Below is a small trained network, with its code and all its weights. Each question gives an input and a class and asks what happens when units are switched off, that is, made to give their printed mean instead of their output.

import numpy as np


def w(rows, s, z=0):
    codes = np.array(rows[::2]) - 128.0
    scale = np.full(codes.shape[1], s)
    scale[-1] = z or s
    return codes * scale


def norm(h):
    return h / np.sqrt((h * h).mean(-1, keepdims=True) + 1e-5)


def f(y):
    return np.maximum(y, 0)


def log_softmax(a):
    a = a - a.max(-1, keepdims=True)
    return a - np.log(np.exp(a).sum(-1, keepdims=True))


def net(x, mask):
    res = np.array(x, float).reshape(1, 8) / 4 @ E
    u = 0
    for l in range(4):
        y = f(norm(res) @ A[l][:, :-1].T + A[l][:, -1])
        res = res + np.where(mask[u : u + 3], y, B[l][:, -1]) @ B[l][:, :-1]
        u += 3
    return log_softmax(norm(res)[-1] @ U[:, :-1].T + U[:, -1])


A, B = {}, {}
E = w([
[130,128,135,124,131,116,134,132,123],'x0',
[128,126,134,107,176,112,136,127,108],'x1',
[153,106,102,117,139,177,127,119,142],'x2',
[95,156,101,142,145,135,103,121,146],'x3',
[205,191,168,217,141,157,129,135,91],'x4',
[135,79,129,159,122,150,156,109,116],'x5',
[90,143,143,149,125,104,111,125,121],'x6',
[120,154,2,130,97,112,82,83,69],'x7',
],0.0094)
A[0] = w([
[73,129,92,47,103,112,156,1,87,254],'L0N1',
[113,128,134,107,122,71,118,148,89,117],'L0N2',
[124,149,163,156,151,178,141,84,182,67],'L0N3',
],0.0065,0.00058)
B[0] = w([
[186,95,46,86,1,112,98,140,221,253],'L0N1',
[220,105,12,146,91,244,179,152,187,174],'L0N2',
[242,135,168,166,124,87,238,251,182,195],'L0N3',
],0.0064,0.0044)
A[1] = w([
[85,54,202,45,146,143,165,120,219,104],'L1N1',
[24,61,93,58,76,151,178,226,187,254],'L1N2',
[172,157,35,186,193,138,128,81,2,182],'L1N3',
],0.0071,0.0022)
B[1] = w([
[12,185,105,130,136,159,169,85,184,218],'L1N1',
[127,185,109,184,169,81,178,5,128,254],'L1N2',
[90,160,154,91,40,155,139,161,98,204],'L1N3',
],0.012,0.0085)
A[2] = w([
[160,130,210,134,143,138,185,140,142,126],'L2N1',
[167,131,131,167,49,138,68,184,99,6],'L2N2',
[103,2,56,134,152,18,91,124,215,88],'L2N3',
],0.007,0.0022)
B[2] = w([
[144,110,85,113,220,107,75,194,131,254],'L2N1',
[121,221,97,47,100,197,81,141,116,219],'L2N2',
[253,118,117,140,103,177,56,208,69,202],'L2N3',
],0.014,0.004)
A[3] = w([
[142,132,182,149,163,115,92,254,152,255],'L3N1',
[114,195,38,108,129,148,95,110,136,254],'L3N2',
[53,144,184,150,187,105,110,38,95,70],'L3N3',
],0.0088,0.00097)
B[3] = w([
[158,121,166,169,141,185,25,166,254,208],'L3N1',
[114,15,187,131,156,79,157,151,64,254],'L3N2',
[100,114,130,125,206,167,214,97,208,185],'L3N3',
],0.0095,0.0092)
U = w([
[63,170,162,191,232,66,254,34,205,161],'0',
[173,156,221,184,202,162,44,214,225,193],'1',
[172,61,26,167,94,7,133,24,55,7],'2',
[113,188,176,81,31,180,111,199,51,137],'3',
],0.0087,0.0017)

Each question gives the input, the list of numbers given to net, and the class t.
The units are the neurons (one row each of A and B). Each row of codes is followed by its name. A weight is (code - 128) times the scale printed after its matrix; where a second scale follows, it is the last column's (A, B and U).
mask holds one flag per neuron, layer by layer. A switched-off neuron (its flag False) gives its mean, the last column of its row in B, instead of its output. The means were averaged over made-up inputs and are rounded, as every weight is.
A unit's drop is (log p(t) with every unit on - log p(t) with that unit switched off) / (log p(t) with every unit on - log p(t) with every unit switched off).
The circuit of an input: a set's keep is (log p(t) with only the set's units on - log p(t) with every unit switched off) / (log p(t) with every unit on - log p(t) with every unit switched off). Starting from all 12 units, units are removed one at a time, each time the one whose removal leaves the highest keep (on an exact tie, the one counted first), for as long as the keep stays at least 0.8.
units of the circuit, in order: the units of the circuit, biggest drop first
unit that matters most: the unit with the biggest drop
top k neurons: the k neurons with the biggest drops, biggest first
k most important neurons of layer l: the k neurons of layer l with the biggest drops, biggest first
drop of u: that unit's drop, to one decimal
input [8,4,-3,-8,7,2,-4,3], class 3: unit that matters most => L1N3
input [2,-2,-3,-4,-7,-4,-4,2], class 2: units of the circuit, in order => [L0N1; L2N3; L1N2]
input [-7,3,-6,8,1,-7,-2,4], class 3: units of the circuit, in order => [L1N2; L1N3]
input [-4,-5,-2,5,0,-7,5,4], class 2: units of the circuit, in order => [L1N1; L3N2]
input [1,7,8,8,5,8,-4,8], class 3: top 2 neurons => [L1N3; L1N2]
input [8,3,-6,4,-2,-5,8,2], class 2: top 2 neurons => [L1N1; L2N3]
input [7,1,-7,-6,-5,-6,-6,1], class 2: top 3 neurons => [L0N1; L2N3; L0N2]
input [-7,8,-1,5,7,-7,6,6], class 3: 2 most important neurons of layer 1 => [L1N3; L1N2]
input [8,-6,7,7,7,-1,6,8], class 3: 2 most important neurons of layer 1 => [L1N3; L1N2]
input [6,0,8,3,-1,-5,8,3], class 2: drop of L3N1 => 0.0
input [-5,5,-7,-5,1,2,7,3], class 3: drop of L1N2 => 0.3
input [-3,8,-5,1,-8,8,-5,3], class 2: drop of L2N3 => 0.6
